Here is a tiny trained network, its code and every weight. The questions are about switching its units off for an input and a class, where a switched-off unit gives its printed mean instead of its output.

import numpy as np


def w(rows, s, z=0):
    codes = np.array(rows[::2]) - 128.0
    scale = np.full(codes.shape[1], s)
    scale[-1] = z or s
    return codes * scale


def f(y):
    return np.maximum(y, 0)


def log_softmax(a):
    a = a - a.max(-1, keepdims=True)
    return a - np.log(np.exp(a).sum(-1, keepdims=True))


def net(x, mask):
    res = np.array(x, float).reshape(1, 5) / 4 @ E
    y = f(res @ A[0][:, :-1].T + A[0][:, -1])
    res = res + np.where(mask, y, B[0][:, -1]) @ B[0][:, :-1]
    return log_softmax(res[-1] @ U[:, :-1].T + U[:, -1])


A, B = {}, {}
E = w([
[123,2,211,20],'x0',
[180,34,111,180],'x1',
[139,108,125,136],'x2',
[130,187,243,206],'x3',
[208,162,129,100],'x4',
],0.0079)
A[0] = w([
[225,108,162,76,56],'N0',
[174,125,82,210,81],'N1',
[91,139,85,38,50],'N2',
[96,139,31,37,31],'N3',
[72,158,133,94,164],'N4',
[135,127,86,175,52],'N5',
[179,31,151,97,71],'N6',
[178,112,180,178,94],'N7',
[61,152,210,171,43],'N8',
[36,115,134,136,74],'N9',
[124,142,110,141,20],'N10',
[67,127,182,96,249],'N11',
[153,69,164,134,222],'N12',
[120,139,79,172,29],'N13',
[191,156,136,95,51],'N14',
[145,77,64,136,102],'N15',
[67,143,104,83,126],'N16',
[152,64,147,88,37],'N17',
[106,175,103,133,85],'N18',
[119,145,89,90,82],'N19',
[143,129,91,223,107],'N20',
[66,90,114,170,82],'N21',
[91,125,87,97,62],'N22',
[117,113,159,101,4],'N23',
[177,79,79,90,71],'N24',
[31,123,132,133,91],'N25',
[142,70,118,202,203],'N26',
[119,84,164,108,18],'N27',
[133,136,102,177,36],'N28',
[154,171,152,180,182],'N29',
[125,113,169,69,232],'N30',
[116,181,55,158,72],'N31',
[88,79,169,69,125],'N32',
[177,59,124,155,175],'N33',
[245,203,139,40,153],'N34',
[123,159,177,119,138],'N35',
[143,133,86,170,57],'N36',
[29,61,157,59,37],'N37',
[105,162,214,172,255],'N38',
],0.012,0.0048)
B[0] = w([
[111,160,137,190,191],'N0',
[89,199,161,133,189],'N1',
[161,131,147,96,188],'N2',
[201,137,148,87,208],'N3',
[72,31,65,149,185],'N4',
[87,166,179,145,156],'N5',
[102,149,142,140,232],'N6',
[196,18,156,40,177],'N7',
[216,79,156,53,191],'N8',
[208,44,97,225,157],'N9',
[95,246,204,163,132],'N10',
[100,123,96,126,235],'N11',
[51,146,126,104,227],'N12',
[85,133,187,135,157],'N13',
[191,75,116,199,153],'N14',
[226,103,161,46,187],'N15',
[152,37,107,93,176],'N16',
[112,165,160,135,194],'N17',
[88,152,181,148,165],'N18',
[180,87,160,105,158],'N19',
[85,161,140,108,195],'N20',
[190,36,111,189,155],'N21',
[208,106,162,80,155],'N22',
[72,229,208,145,146],'N23',
[148,106,133,110,195],'N24',
[165,57,85,254,162],'N25',
[110,38,40,107,208],'N26',
[102,199,188,155,166],'N27',
[129,166,174,117,152],'N28',
[125,79,80,104,208],'N29',
[72,167,119,171,241],'N30',
[77,199,190,128,195],'N31',
[77,169,163,165,229],'N32',
[100,83,107,135,210],'N33',
[123,86,40,231,236],'N34',
[177,99,128,84,180],'N35',
[110,140,186,147,158],'N36',
[97,155,174,154,226],'N37',
[167,126,94,58,254],'N38',
],0.0071,0.0086)
U = w([
[96,193,210,166,3],'0',
[236,105,194,53,7],'1',
[123,101,87,158,245],'2',
[149,92,74,253,87],'3',
[97,127,78,116,243],'4',
],0.012,0.0052)

Each question gives the input, the list of numbers given to net, and the class t.
The units are the neurons (one row each of A and B). Each row of codes is followed by its name. A weight is (code - 128) times the scale printed after its matrix; where a second scale follows, it is the last column's (A, B and U).
mask holds one flag per neuron, in row order. A switched-off neuron (its flag False) gives its mean, the last column of its row in B, instead of its output. The means were averaged over made-up inputs and are rounded, as every weight is.
A unit's drop is (log p(t) with every unit on - log p(t) with that unit switched off) / (log p(t) with every unit on - log p(t) with every unit switched off).
The circuit of an input: a set's keep is (log p(t) with only the set's units on - log p(t) with every unit switched off) / (log p(t) with every unit on - log p(t) with every unit switched off). Starting from the 12 units with the biggest drops (on a tie, the unit counted first), units are removed one at a time, each time the one whose removal leaves the highest keep (on an exact tie, the one counted first), for as long as the keep stays at least 0.8.
units of the circuit, in order: the units of the circuit, biggest drop first
k most important neurons: the k neurons with the biggest drops, biggest first
drop when u is switched off: that unit's drop, to one decimal
input [5,-6,2,6,-4], class 1: units of the circuit, in order -> (N8)
input [0,0,-3,1,-5], class 3: units of the circuit, in order -> (N25; N9)
input [-5,-8,-8,8,6], class 1: units of the circuit, in order -> (N8; N38)
input [4,-7,5,0,6], class 2: 2 most important neurons -> (N25; N9)
input [-6,8,7,4,8], class 2: 3 most important neurons -> (N7; N26; N20)
input [-3,-3,0,4,0], class 1: units of the circuit, in order -> (N8; N30; N38)
input [5,2,-2,-5,6], class 3: units of the circuit, in order -> (N34; N0)
input [2,-2,-6,-2,-6], class 3: units of the circuit, in order -> (N25; N9)
input [8,-8,-5,-4,8], class 0: units of the circuit, in order -> (N32; N30)
input [4,-3,3,-6,-7], class 3: units of the circuit, in order -> (N25; N9)
input [6,6,-7,5,2], class 4: 2 most important neurons -> (N26; N7)
input [-5,-4,4,-6,7], class 3: 2 most important neurons -> (N34; N38)
input [5,-1,2,-7,1], class 1: 2 most important neurons -> (N3; N15)
input [2,6,-6,4,8], class 3: units of the circuit, in order -> (N34)
input [7,-2,6,-2,-8], class 3: 2 most important neurons -> (N9; N25)
input [-6,-5,-7,4,8], class 3: 2 most important neurons -> (N34; N14)
input [4,-4,2,3,-5], class 3: 2 most important neurons -> (N25; N9)
input [-7,5,6,8,1], class 1: 3 most important neurons -> (N7; N38; N8)
input [-5,-6,-4,2,-8], class 3: 2 most important neurons -> (N25; N9)
input [7,-5,0,6,4], class 0: units of the circuit, in order -> (N30)
input [3,3,8,4,-2], class 4: 2 most important neurons -> (N12; N34)
input [-4,-1,2,5,-1], class 1: drop when N30 is switched off -> 0.1
input [-5,-7,-8,6,0], class 4: drop when N4 is switched off -> 0.2
input [-8,2,7,-5,-8], class 0: drop when N31 is switched off -> 0.2
input [-6,8,2,5,-5], class 2: drop when N26 is switched off -> 0.8
